Below is a small trained network, with its code and all its weights. Each question gives an input and a class and asks what happens when units are switched off, that is, made to give their printed mean instead of their output.

import numpy as np


def w(rows, s, z=0):
    codes = np.array(rows[::2]) - 128.0
    scale = np.full(codes.shape[1], s)
    scale[-1] = z or s
    return codes * scale


def f(y):
    return y / 2 * (1 + np.tanh(0.7978845608 * (y + 0.044715 * y**3)))


def log_softmax(a):
    a = a - a.max(-1, keepdims=True)
    return a - np.log(np.exp(a).sum(-1, keepdims=True))


def net(x, mask):
    res = np.array(x, float).reshape(1, 6) / 4 @ E
    y = f(res @ A[0][:, :-1].T + A[0][:, -1])
    res = res + np.where(mask, y, B[0][:, -1]) @ B[0][:, :-1]
    return log_softmax(res[-1] @ U[:, :-1].T + U[:, -1])


A, B = {}, {}
E = w([
[60,243,95,158,39,30,179],'x0',
[142,117,119,127,120,129,129],'x1',
[62,142,205,163,95,244,170],'x2',
[254,160,206,59,140,99,236],'x3',
[150,112,118,123,115,144,138],'x4',
[155,166,246,99,35,136,26],'x5',
],0.0076)
A[0] = w([
[158,227,84,132,100,115,122,98],'N0',
[207,230,179,93,130,115,168,80],'N1',
[108,152,49,172,213,137,171,56],'N2',
[152,111,102,50,191,51,57,253],'N3',
[106,127,73,151,227,76,177,110],'N4',
[90,38,88,176,95,152,84,143],'N5',
[125,135,213,186,185,96,89,172],'N6',
[141,173,92,102,169,31,38,166],'N7',
[137,118,191,113,93,89,60,70],'N8',
[97,96,150,85,53,97,49,58],'N9',
[171,73,189,13,94,24,196,127],'N10',
[92,135,94,159,48,80,122,122],'N11',
[100,57,99,162,179,154,255,154],'N12',
[24,142,247,172,186,183,187,238],'N13',
[104,234,87,181,30,90,221,123],'N14',
[219,203,128,120,162,99,207,99],'N15',
[110,235,112,140,76,45,132,70],'N16',
[188,117,232,151,192,135,227,95],'N17',
[220,196,114,98,61,178,56,117],'N18',
],0.0079,0.0051)
B[0] = w([
[163,77,157,121,119,93,144,158],'N0',
[104,139,216,159,121,119,152,194],'N1',
[102,130,245,50,109,195,153,197],'N2',
[158,144,131,190,137,122,99,254],'N3',
[118,179,185,72,55,179,150,214],'N4',
[80,87,191,197,149,97,123,222],'N5',
[218,133,19,1,124,143,179,160],'N6',
[132,230,173,176,127,145,95,216],'N7',
[110,118,169,23,161,201,219,165],'N8',
[51,137,247,115,77,197,215,170],'N9',
[77,142,146,170,118,107,107,218],'N10',
[146,112,205,143,198,198,98,189],'N11',
[177,169,167,67,58,236,98,244],'N12',
[189,148,124,183,88,76,59,244],'N13',
[207,80,149,113,196,117,103,242],'N14',
[80,141,193,153,150,108,106,199],'N15',
[167,47,131,117,153,151,150,202],'N16',
[66,113,182,211,185,75,131,208],'N17',
[160,100,208,113,51,226,164,180],'N18',
],0.0075,0.0079)
U = w([
[101,194,169,34,93,178,168,15],'0',
[141,163,151,144,138,129,94,255],'1',
[4,128,176,157,195,114,124,85],'2',
[184,210,137,157,94,125,57,101],'3',
[160,152,143,116,138,127,93,251],'4',
[160,50,148,81,243,141,128,98],'5',
[105,135,66,109,128,70,158,109],'6',
[59,125,39,96,137,70,209,6],'7',
],0.011,0.0047)

Each question gives the input, the list of numbers given to net, and the class t.
The units are the neurons (one row each of A and B). Each row of codes is followed by its name. A weight is (code - 128) times the scale printed after its matrix; where a second scale follows, it is the last column's (A, B and U).
mask holds one flag per neuron, in row order. A switched-off neuron (its flag False) gives its mean, the last column of its row in B, instead of its output. The means were averaged over made-up inputs and are rounded, as every weight is.
A unit's drop is (log p(t) with every unit on - log p(t) with that unit switched off) / (log p(t) with every unit on - log p(t) with every unit switched off).
The circuit of an input: a set's keep is (log p(t) with only the set's units on - log p(t) with every unit switched off) / (log p(t) with every unit on - log p(t) with every unit switched off). Starting from the 12 units with the biggest drops (on a tie, the unit counted first), units are removed one at a time, each time the one whose removal leaves the highest keep (on an exact tie, the one counted first), for as long as the keep stays at least 0.8.
circuit, biggest first: the units of the circuit, biggest drop first
top k neurons: the k neurons with the biggest drops, biggest first
drop of u: that unit's drop, to one decimal
input [8,4,-4,-2,-2,-4], class 5: circuit, biggest first : N14, N16
input [-7,-1,-5,8,-3,5], class 2: top 2 neurons : N17, N10
input [0,-2,7,8,-2,6], class 2: circuit, biggest first : N17
input [0,-2,1,6,5,-4], class 2: circuit, biggest first : N17, N15
input [-3,-3,-7,-7,-2,7], class 0: circuit, biggest first : N9, N8
input [-6,4,1,8,-3,6], class 2: circuit, biggest first : N17, N10
input [8,-3,4,1,-5,2], class 5: top 2 neurons : N14, N16
input [-3,-4,-1,-7,7,3], class 2: circuit, biggest first : N5, N12
input [-5,-1,-6,-2,-3,-5], class 3: circuit, biggest first : N3, N7, N4
input [3,4,5,8,-5,-7], class 2: top 2 neurons : N17, N15
input [-6,5,-5,7,-2,0], class 2: circuit, biggest first : N17, N10, N15
input [-5,-3,-7,7,1,7], class 0: top 4 neurons : N8, N18, N13, N6
input [-8,7,-3,4,-3,-8], class 0: top 2 neurons : N12, N4
input [7,-3,-3,6,-2,-6], class 5: top 3 neurons : N14, N16, N0
input [-6,-3,-1,-8,-6,6], class 2: circuit, biggest first : N5
input [-2,-5,2,-5,-6,7], class 0: top 3 neurons : N9, N8, N6
input [-5,5,-7,-5,1,-6], class 3: top 2 neurons : N3, N7
input [-3,-7,5,0,-1,-8], class 0: top 2 neurons : N12, N2
input [-2,3,-6,-5,4,7], class 0: top 2 neurons : N9, N8
input [-2,-1,8,-8,8,-8], class 0: circuit, biggest first : N12
input [-4,-4,8,-5,3,-7], class 3: top 2 neurons : N13, N12
input [-7,0,-3,4,-6,7], class 0: top 3 neurons : N8, N18, N14
input [-8,8,8,-6,-3,-3], class 1: top 2 neurons : N13, N5
input [-4,-4,5,4,3,-2], class 3: top 2 neurons : N13, N12
input [8,3,-3,6,-4,4], class 5: drop of N10 : -0.1
input [1,3,-2,6,-5,4], class 2: drop of N12 : 0.2
input [3,5,-4,8,0,-1], class 2: drop of N17 : 0.1
